[[ 26   5  -2  13   8 -11  -3]
 [ 29   7  -5  20  -3  12  28]
 [ 35  -1   2   6  27  21  -1]
 [ 28   5 -11 -11  11   3  -7]
 [ 31  12   1  16   9  -3   0]
 [ 33   1   1  21  12   0   0]
 [ 30   1   2  13  11   1  -2]
 [ 25 -13 -44  26  20 -29  -6]
 [ 42 -11 -17  29  24   0   5]
 [ 40   5   3  14  12  -7  -7]
 [ 38  10  -7  10   5   4   0]
 [ -8   9 -13  14   0 -10 -22]]
->
[[ 42 -11 -17  29  24   0   5]
 [ 40   5   3  14  12  -7  -7]
 [ 38  10  -7  10   5   4   0]
 [ 35  -1   2   6  27  21  -1]
 [ 33   1   1  21  12   0   0]
 [ 31  12   1  16   9  -3   0]
 [ 30   1   2  13  11   1  -2]
 [ 29   7  -5  20  -3  12  28]
 [ 28   5 -11 -11  11   3  -7]
 [ 26   5  -2  13   8 -11  -3]
 [ 25 -13 -44  26  20 -29  -6]
 [ -8   9 -13  14   0 -10 -22]]

[[ 45 -51 -44 -46  45  44  44  48  45]
 [-39  41  49  43 -39 -42 -38 -39 -37]
 [-34  33  39  39 -34 -34 -31 -32 -35]
 [-45  46  50  41 -39 -42 -41 -42 -41]
 [-32  40  28  37 -36 -38 -34 -35 -33]]
->
[[ 45 -51 -44 -46  45  44  44  48  45]
 [-32  40  28  37 -36 -38 -34 -35 -33]
 [-34  33  39  39 -34 -34 -31 -32 -35]
 [-39  41  49  43 -39 -42 -38 -39 -37]
 [-45  46  50  41 -39 -42 -41 -42 -41]]

[[ 35 -29 -29  30  29 -28 -27  29]
 [ 40 -40 -42  42  44 -39 -40  41]]
->
[[ 40 -40 -42  42  44 -39 -40  41]
 [ 35 -29 -29  30  29 -28 -27  29]]

[[-40   6  29 -17  10  35  14  -3  27]
 [-17  23   9 -22  29  22  21  26  15]
 [  7  17  -3 -14  24  19  14  23   7]
 [ -4  14  14 -11   9   3   8   6   6]]
->
[[  7  17  -3 -14  24  19  14  23   7]
 [ -4  14  14 -11   9   3   8   6   6]
 [-17  23   9 -22  29  22  21  26  15]
 [-40   6  29 -17  10  35  14  -3  27]]

[[ 22  20  16  18  -5]
 [ 49  24  -1  15 -19]
 [ 36  21  10   6 -10]
 [-29   6  37  13  19]
 [ 18  18  15  20  -5]
 [ 40  15  -3 -12 -12]
 [ 19  16  13   5  -4]
 [ 51  21 -10  17 -23]]
->
[[ 51  21 -10  17 -23]
 [ 49  24  -1  15 -19]
 [ 40  15  -3 -12 -12]
 [ 36  21  10   6 -10]
 [ 22  20  16  18  -5]
 [ 19  16  13   5  -4]
 [ 18  18  15  20  -5]
 [-29   6  37  13  19]]

[[ 13  12  27  -3]
 [ 28  23  50   5]
 [ 10  -1  23 -33]
 [ -9  16  35 -53]
 [ 27   2   5  48]
 [ 20  23  53 -18]]
->
[[ 28  23  50   5]
 [ 27   2   5  48]
 [ 20  23  53 -18]
 [ 13  12  27  -3]
 [ 10  -1  23 -33]
 [ -9  16  35 -53]]

[[ 12 -14  14  11  15  10  13 -12]
 [-11  12 -19 -15 -19  -3 -25  19]
 [  8  -9   2   3   2  11  -5   1]
 [ 24 -29  28  25  29  22  23 -24]
 [-10  10 -15 -12 -15  -3 -18  15]
 [  4  -4  10   8  10  -2  15 -11]
 [-31  38 -27 -25 -29 -35 -14  19]
 [ 13 -17   9   9  10  19   0  -5]
 [ -8  10  -9  -7  -9  -7  -9   8]]
->
[[ 24 -29  28  25  29  22  23 -24]
 [ 13 -17   9   9  10  19   0  -5]
 [ 12 -14  14  11  15  10  13 -12]
 [  8  -9   2   3   2  11  -5   1]
 [  4  -4  10   8  10  -2  15 -11]
 [ -8  10  -9  -7  -9  -7  -9   8]
 [-10  10 -15 -12 -15  -3 -18  15]
 [-11  12 -19 -15 -19  -3 -25  19]
 [-31  38 -27 -25 -29 -35 -14  19]]

[[ 31 -12]
 [ 46 -37]
 [ 43  -6]
 [ 38  21]
 [ 26  12]]
->
[[ 46 -37]
 [ 43  -6]
 [ 38  21]
 [ 31 -12]
 [ 26  12]]
